Group and class of each row
[-13.4  14.2   5.1  -9.2  11.0  -3.2   1.1 -15.5   2.9   3.7   5.2  -7.0
   2.6   0.2  18.6   0.3   6.5   4.6 -13.7  -6.4 -31.0   3.6  23.0   4.3
  -3.7  -8.7  -2.5]	A:Suvil
[-18.1  15.5  20.8 -19.8  11.3  20.2 -11.4  -7.0 -12.1  -1.5   7.2 -17.9
   9.6  22.8   4.9   2.0  -5.7   2.0  -0.9 -13.9 -61.9   8.6  45.3   8.9
 -16.5  27.2 -14.7]	A:Noga
[ 17.0 -15.3   0.6   4.5   8.3  -5.0   1.6  -0.7   2.2  -7.5 -22.6  -2.2
  -3.1   4.0  -3.5  -5.7   6.3   1.0   4.7  16.5  28.8  -4.4 -12.9  -0.6
  -1.6  -6.8 -11.5]	C:Ladob
[  4.9   2.0  -9.2   5.4  10.1 -11.2   1.9 -15.1   3.5   4.3  -0.3  -2.9
  -5.5  -7.7  20.4   1.2   9.2   9.5 -10.0   2.3  16.5   4.6   4.7   0.8
  11.5 -25.0  -6.6]	A:Suvil
[ -2.8   1.9  15.1  -9.5  11.8  -0.5  -1.8  -9.5  -3.4  -2.0  -3.6 -13.3
   5.8  13.7   6.2   3.7   4.8   2.2  -5.7  -1.5 -26.0   2.6  24.6   5.6
 -10.0   3.7  -6.5]	A:Noga
[  9.7 -10.0  12.5  -8.0  10.5  -2.0  -1.7  -1.1  -5.1  -4.1  -8.7  -9.1
  -2.6  15.5  -1.0  -2.0   2.0   2.2   4.5   2.6  -9.1  -0.4  16.5   3.5
  -7.1   5.9  -9.1]	A:Noga
[ 19.0 -25.4   3.8  -9.2  15.3  -0.4   1.8 -11.6   1.8  -7.7 -29.1  -9.3
   0.1  10.3 -14.6  -9.7   5.8   0.6   9.1  16.8   8.6  -6.6  11.0   6.1
 -16.0   0.3  -0.4]	C:Ladob
[  1.9   3.1  14.4 -14.9  11.6   7.8  -5.2  -3.3  -8.9  -3.7  -4.7 -16.4
   5.6  16.0  -3.1  -2.4   2.0   0.3  -0.8  -0.5 -29.4  -2.3  30.0   6.4
  -8.9   6.2  -7.8]	A:Noga
[  8.7  -1.2   0.8  -3.6   7.1  -2.3   0.8  -1.5   2.7   0.0  -6.8  -3.3
  -1.5  -2.9  -3.4   2.6   6.9  -1.7  -1.9   8.5  14.1  -0.8   5.9   3.0
  -2.2  -5.1 -13.6]	C:kile
[ -5.8   2.8  17.5  -6.3  13.2  11.4  -3.1  -9.0 -13.7  -4.8  -9.0 -11.6
   6.5  19.8   4.7   2.5   5.3   0.9  -2.1   8.4 -34.2  -4.6  30.8   2.2
 -16.6   8.0  -6.2]	C:kile
[ -8.1  10.8   6.9  -9.0   1.3  -1.3  -1.0  -1.1  -3.0   3.3   8.5  -5.8
   0.2  -3.7  -0.8   7.5  -2.0  -2.9  -5.1  -9.9 -15.1   5.6  17.0   2.3
 -10.3   6.7 -10.3]	A:Noga
[ 10.3 -15.7  -0.4 -10.4  10.9 -12.3   2.3  -2.7  -4.0  -0.1 -10.9  -8.4
   0.4   1.7  10.1  -3.2   4.7   4.9   2.0   3.6  -2.0   3.5  18.7   0.6
  -3.3  -5.4   1.2]	A:Suvil
[ 20.5 -29.2  10.6 -15.7  25.9   3.5  -1.0 -10.4  -3.6 -12.1 -37.3 -15.3
  -3.6  24.8  -8.7 -10.4  10.2  -0.5  10.3  24.3  -2.6  -1.3  15.6   4.9
 -18.2   6.9   2.1]	C:Ladob
[ 11.9 -10.3 -17.0  -2.7   8.9 -10.1   4.9  -2.2  -0.1  -2.5 -10.0 -10.8
  -5.8  -1.4   5.0  -0.1   9.8   4.9   0.2   9.1  12.2  -0.9   6.4   5.0
   0.0 -11.3  -5.4]	A:Suvil
[ -5.1   0.2  -7.3   5.9  12.3 -13.0   6.3 -17.5  -3.5   4.5  -4.4  -2.8
   5.2 -22.3  11.2  13.4   8.2   9.6 -14.5  14.9  -9.1  -9.5   8.4  -1.0
  -1.1 -30.9   8.2]	A:Noga
[ 11.2 -13.2  12.8 -13.0  16.9   8.1  -2.7  -4.7  -5.2  -4.3 -23.2 -15.6
  -3.3  25.7  -5.0  -4.6   7.3   4.4   7.8  19.8 -13.8  -2.5  24.1   1.3
 -15.4   8.1  -8.9]	C:kile
[  8.2  -8.3  15.7 -14.5  11.9   6.8  -4.2  -3.9  -4.5  -6.4 -11.4 -16.3
   2.8  16.7 -10.5  -3.4   0.0  -0.7   5.6   8.4  -8.9  -2.8  20.9   8.1
 -21.5  16.2 -17.8]	C:kile
[  9.1 -13.8   3.1 -16.4  15.5  -2.7  -0.1 -10.7   5.9  -4.0 -18.0  -9.8
   3.2  19.7   5.3  -5.0   7.5   5.3   4.8   5.3 -14.5   1.0  18.1   3.5
 -12.6   1.6   0.4]	A:Suvil
[ 16.5 -23.7   3.5 -13.0  14.2  -8.3  20.3  -5.2  -1.8  -6.3 -13.0  -8.7
  -1.6   7.0   1.3  -3.0   5.1   5.4   3.3  10.3   3.7   2.2  21.5   6.8
  -7.6  -8.3  -4.6]	A:Suvil
[ -0.9   0.5   1.6  -5.7   8.1   0.5   3.3 -10.9  -3.3   4.8 -10.8  -4.5
   2.4   3.4   4.2   2.4   5.4   5.9  -3.1   9.1 -18.6  -6.4  12.5   0.8
  -4.6  -6.0   1.1]	A:Noga
[  1.7  -5.7  -1.0   4.2  15.3   2.7   7.6 -23.1   1.9  -2.4 -16.4  -8.2
  -0.9  -7.4   3.7   0.1   7.1   6.4 -14.5  10.0 -13.1  -9.7   8.3   1.6
 -10.6   3.5   4.8]	C:Ladob
[  7.2  17.5   2.3   2.7  21.7  -1.3   2.7 -21.8   2.2  -5.3 -22.8 -14.0
   5.9   2.2   0.9  -0.3   8.3   1.9   0.4  16.2 -11.2  -9.0  13.1   4.9
 -13.9  -9.5   0.1]	C:Ladob
[  3.3 -14.5  25.2 -12.3  20.9   5.0  -1.0 -13.4  -7.3  -6.5 -25.5 -19.3
   8.6  12.3  -3.4   3.9   8.9   6.2  -1.4  23.8 -30.7 -11.5  42.9   4.8
 -20.0  -6.3  -6.6]	C:kile
[ 10.3 -21.5  -1.1 -10.2  14.9  -5.2   2.6 -12.2   2.6  -8.4 -19.8  -7.2
  -4.9  13.4   1.7 -11.7   7.6   3.2   4.2   6.8   7.8   2.2   9.2   7.6
  -7.7  -6.1  -0.1]	A:Suvil
[  4.2  -6.0  16.5  -2.9  11.6   5.6  -3.6  -0.6  -8.1  -8.3 -18.7  -9.0
   3.5  23.0   2.4  -1.8  12.0   5.7   9.8  10.6 -20.9  -3.4  24.3   3.2
 -12.4   7.6   1.2]	A:Noga
[  0.4  -5.8   2.4 -16.1  12.7   1.4  -0.4  -3.4 -10.7  -2.1   1.6  -6.6
   1.3  14.2   8.0  -1.6   3.5   6.5   6.4  -9.3 -22.3   7.6  21.6   6.5
  -7.9   8.3   8.7]	A:Suvil
[ 19.6 -11.0  -2.6   4.1   9.6   4.3   2.5  -5.9   9.0  -1.4 -20.7  -4.7
  -4.1   2.5  -8.9  -3.7   6.0  -3.1  -1.9  18.0  32.9  -5.6 -14.7   2.9
  -3.6  -8.1 -21.0]	C:Ladob
[ -9.8  15.6   4.2 -12.6  11.6  11.3  -3.7 -13.5  -8.8  -2.3   4.9 -35.9
   6.6  23.1  22.8   2.5  -3.3   6.7  -2.0 -13.9 -55.0  11.1  44.7   5.7
 -13.0  15.6  -3.5]	A:Suvil
[-10.7  15.6   8.3   2.0  -1.6  15.4  -6.5 -10.3  -1.9  10.0   8.3  -8.6
   4.1   9.4   3.0   1.3  -1.4  -1.0  -9.7 -11.4 -13.9   7.5  11.1   2.2
  -8.9  14.6 -17.0]	C:Ladob
[  9.8  -9.3   2.5  -4.2  10.5   1.4  -0.5  -4.6  -0.2  -1.8 -15.0  -6.6
  -3.6  16.1   4.1  -2.7  11.0   3.4   0.3   9.2  -4.2  -1.1  14.0   3.1
  -6.7  -2.1 -10.0]	A:Suvil
[ 11.7 -14.0  -6.5   9.9   8.7   1.1   3.7 -12.0   1.6  -0.7  -9.1  -4.1
  -2.4  -1.8  -2.4  -3.1   5.8   2.4  -5.4   6.7  22.8  -2.0  -8.2   4.0
  -3.5  -9.6 -11.6]	C:Ladob
[  9.5 -11.2   7.3 -15.1   6.8  -5.7  -4.1   0.7  -3.3  -2.8 -12.4  -8.1
  -3.3  15.7   2.3  -6.3   6.4  -1.2   5.5   6.4  -1.8   3.4  15.3   5.7
  -5.1   6.7  -5.1]	A:Suvil
[ 10.3  -8.8   5.3  -4.9  15.5   4.7   2.8  -8.7   3.8  -5.4 -14.4  -7.5
   0.4  12.8  -1.4  -5.1   8.8   5.3  -0.2  12.5   3.9  -0.6   7.4   2.7
  -7.0  -1.4  -7.1]	C:Ladob
[ 18.8 -20.6   8.9 -13.2  13.9   6.1   3.5   7.0  -4.0  -8.1 -25.9  -8.1
  -4.7  18.8  -9.0  -8.9   5.6   2.2  14.4  16.6   2.8  -4.0  11.5   3.5
 -13.4   7.3  -6.2]	C:kile
[ 10.4 -10.3   1.1 -10.9  19.6  -3.2   1.8 -14.8 -12.3  -1.9 -12.6 -14.8
   6.7   6.0   5.2   4.2   8.5  10.1  -7.1   4.5 -13.8   2.8  28.9   8.0
  -9.2 -15.4  -3.6]	A:Suvil
[  2.3  -5.2   7.8  -8.0   7.5   0.2  -7.2  -9.5  -0.9  -1.3  -6.5  -8.2
  -2.1   8.0  -5.1  -3.4   0.0   1.1  -0.5   3.4  -5.6  -3.1  12.6   5.1
 -10.8   2.6  -4.4]	C:Ladob
[  1.1  -4.2   1.3  -4.8  14.7   3.5   1.2 -13.7   0.1  -2.8 -12.2  -9.0
  -1.7  -1.6  -1.2   2.5   5.6   3.1  -6.5   2.8  -8.9  -1.9  11.3   5.8
 -11.9   0.2   0.8]	C:Ladob
[  3.8 -11.4  11.1  -1.4  28.7   4.4   2.2 -23.3  -3.1  -3.5 -34.1 -15.7
  10.7   7.8  -3.5   3.3   9.3  13.3  -4.4  24.3 -23.0 -14.7  23.6   3.2
 -16.9  -6.6   2.4]	C:Ladob
[ 17.0 -21.9 -11.2   5.8  24.2 -10.3   1.4 -21.9   4.6   0.4 -30.1  -1.9
  -4.3  -9.1   1.0  -0.3  13.5   9.1  -7.3  25.3  23.0  -5.9  -3.5   2.2
 -11.1 -31.6   4.1]	C:Ladob
[ 11.0 -13.3   0.7  -7.1  19.8   3.2   6.0  -9.1  -0.3  -7.1 -16.8  -5.8
  -1.6   9.2   0.9  -8.0   7.5   4.5   6.0   7.6   0.5   3.8   8.6   4.2
  -8.3  -1.6  -3.6]	C:Ladob
[-10.8   2.2  17.8 -13.5  18.6  13.9  -2.9 -16.0  -8.7  -3.4  -8.9 -18.6
   9.4  30.1   4.4  -1.5   0.6   5.2  -1.0  -2.5 -47.9   0.0  37.3   5.6
 -15.8  28.6   2.8]	C:Ladob
[ 12.8  -9.5   7.4   5.6  13.6  -0.2  -1.2  -4.3   0.2  -5.1 -17.2  -5.7
  -0.4  11.3  -4.9  -1.7   9.3  -1.5  -4.2  16.0  14.3  -4.4   4.5  -0.7
  -6.2  -5.1 -16.3]	C:kile
[ 15.5 -15.4  11.8  -4.3   7.3  -1.2  -1.0   4.2  -0.6  -5.9 -16.6  -7.5
  -2.8  11.8  -6.8  -1.9   9.2   0.5   3.7  21.2   7.4  -4.1   4.8   3.9
  -6.4  -1.8 -21.2]	C:kile
[ 11.4  -1.9   5.4  -6.3   5.2  -4.5  -0.2   3.9  -2.3  -3.0  -4.4  -2.2
   1.4   1.4   3.1  -2.5   4.4   0.2  -8.5   1.4   8.6   3.9   5.0   1.3
   0.4 -11.4 -11.7]	A:Noga
[ -4.2  -4.9  16.3  -5.4  22.8   1.9   1.5 -18.6  -7.3  -3.6 -16.7 -15.7
  11.1  10.7   2.3  -2.1   7.7   7.8  -1.9  17.2 -39.2 -11.3  38.9   3.0
 -15.3  -8.3  -0.5]	C:kile
[ -2.0   3.3   8.2  -1.7   8.6   0.1  -3.5   3.9  -4.5  -1.6   6.2  -1.1
  -1.5  11.6   5.0   1.1   2.8   3.9  -0.8   2.2  -4.5   0.9   6.1   0.1
  -0.6  -0.7 -11.1]	C:kile
[  8.7 -17.4   3.9  -3.9  18.9  -5.9   5.0  -8.4  -2.3  -0.8 -23.1  -5.8
   4.8   2.8  -4.3  -0.4  12.3   4.0   5.9  22.2  -2.4 -11.1   9.6   1.0
  -7.4 -10.4   3.4]	C:kile
[ 10.5 -17.7  15.1 -10.3  18.2  -2.3  -7.2  -5.7  -6.1  -6.2 -22.5 -11.6
   5.3  17.0  -4.9  -2.5   6.2  -6.3   8.8  26.2  -7.0 -11.8  19.7   5.3
 -12.3   4.0  -4.8]	C:kile
[ 15.2 -24.4  13.5 -12.3  19.5  -5.2   2.0   0.1  -8.3  -8.4 -28.2 -12.5
   0.1  12.8  -6.5  -3.6   8.5   6.2  13.3  25.2  -9.2 -10.2  17.6  -0.1
 -10.0   2.6   2.5]	C:kile
[  1.0   0.3   1.9  -2.1  17.3  -1.4 -10.2 -16.3   3.7  -1.8 -15.2 -18.0
   3.5  -1.0  11.4   0.9   5.5   2.5 -11.1   7.9  -1.7  -0.8  17.5   1.8
  -3.7 -13.4 -10.0]	C:kile
[  4.8   2.7   8.6   2.1   6.0   7.4  -2.4 -11.7   1.3   0.4  -8.1  -9.5
   2.2   5.6  -6.4  -0.1   1.8   0.8  -0.8  10.5   8.2  -7.1  23.5   2.6
  -8.9   4.4 -19.3]	C:Ladob
[  8.2   5.2  11.3   1.2  -2.4   1.9  -2.3   5.3  -2.8   2.5   2.8  -6.7
  -2.8   3.3  -4.1   0.8  -2.2  -7.0  -1.9   4.1  15.0   4.7   1.8   3.2
  -5.3   4.6 -26.5]	C:kile
[  9.6  -2.7   6.6  -9.5   6.6  -5.8  -2.6   4.9  -4.0  -2.3  -3.2  -6.3
  -7.7  15.4   9.0  -2.9   1.0   2.7   5.0   2.0   2.7   7.6  10.0   4.9
  -0.2   0.5 -10.5]	A:Suvil

Group and class of each row
[-13.1  11.6  -5.2  -9.4   8.4   7.4   0.2  -2.8  -2.4  -8.9  -2.8  -0.5
   1.1 -29.9  -3.8   9.0   1.6   4.6   8.2  10.0   5.6  -7.9   2.0 -25.3
  11.1 -17.2   4.2]	gifa:S
[-13.5  -5.8   0.0 -17.8   0.3  15.4  -1.3   9.6 -11.1 -22.0  -9.9  -5.6
   3.8 -46.9  -3.7   7.1  -1.1  13.1  20.6 -12.4  -0.2 -12.1  -4.7   9.8
   4.7 -12.3   2.5]	gifa:J
[ -8.7  -7.4  -5.9 -13.5  -0.2  -5.2 -13.5   6.7 -36.1 -24.2 -11.9  -5.1
   9.7 -45.1   5.3   3.5  10.5   8.6   9.8  -7.5   5.3  -0.1  12.7  13.3
  -2.3 -15.4   7.4]	gifa:S
[ -2.8   2.3  10.0  -6.8  -7.0   8.3  -4.1  -5.0 -12.3  -6.3  -6.5  -8.8
  15.0 -30.3  -2.9  57.0  21.1  13.7   7.4  -3.7  10.5  -5.0   9.4   8.5
  -7.2  -3.8  -0.3]	foro:W
[-50.6   7.4   2.3 -17.0   3.7  20.7   0.3  -7.2 -31.5  -5.1  -7.0 -14.3
  -1.8 -38.4 -12.1  -7.9  27.7  -0.9  11.5  -5.4  24.2   5.9  11.1 -13.3
  -7.6 -10.2  -0.3]	Dev:T
[-20.6  -3.4  10.0   6.8   1.5   5.5 -11.6 -16.6 -35.7  -8.8  -4.5   6.5
   5.8 -24.0 -17.2  11.7  23.7  11.2  12.2   4.0   7.4  -1.3   2.5   0.2
   7.6  -8.7  19.3]	Dev:E
[ 12.8  -5.9  -4.5  -2.9   0.6  15.5   2.9   1.3 -17.4  -7.1  -3.0 -12.5
   4.5 -39.8 -18.8   6.0  24.0  19.0  -1.6  -8.9   9.1   7.2   7.9   3.8
  -3.7  16.1   3.6]	Dev:T
[-16.1   0.8  -4.6  -4.1  -4.1  14.9  -9.3   9.4 -22.2   8.2  -1.8  -4.2
  -5.4 -27.7 -22.4  16.6  32.2   5.5   5.7   3.3   1.3  -5.2   9.1   0.4
  -1.6   2.7   1.5]	foro:G
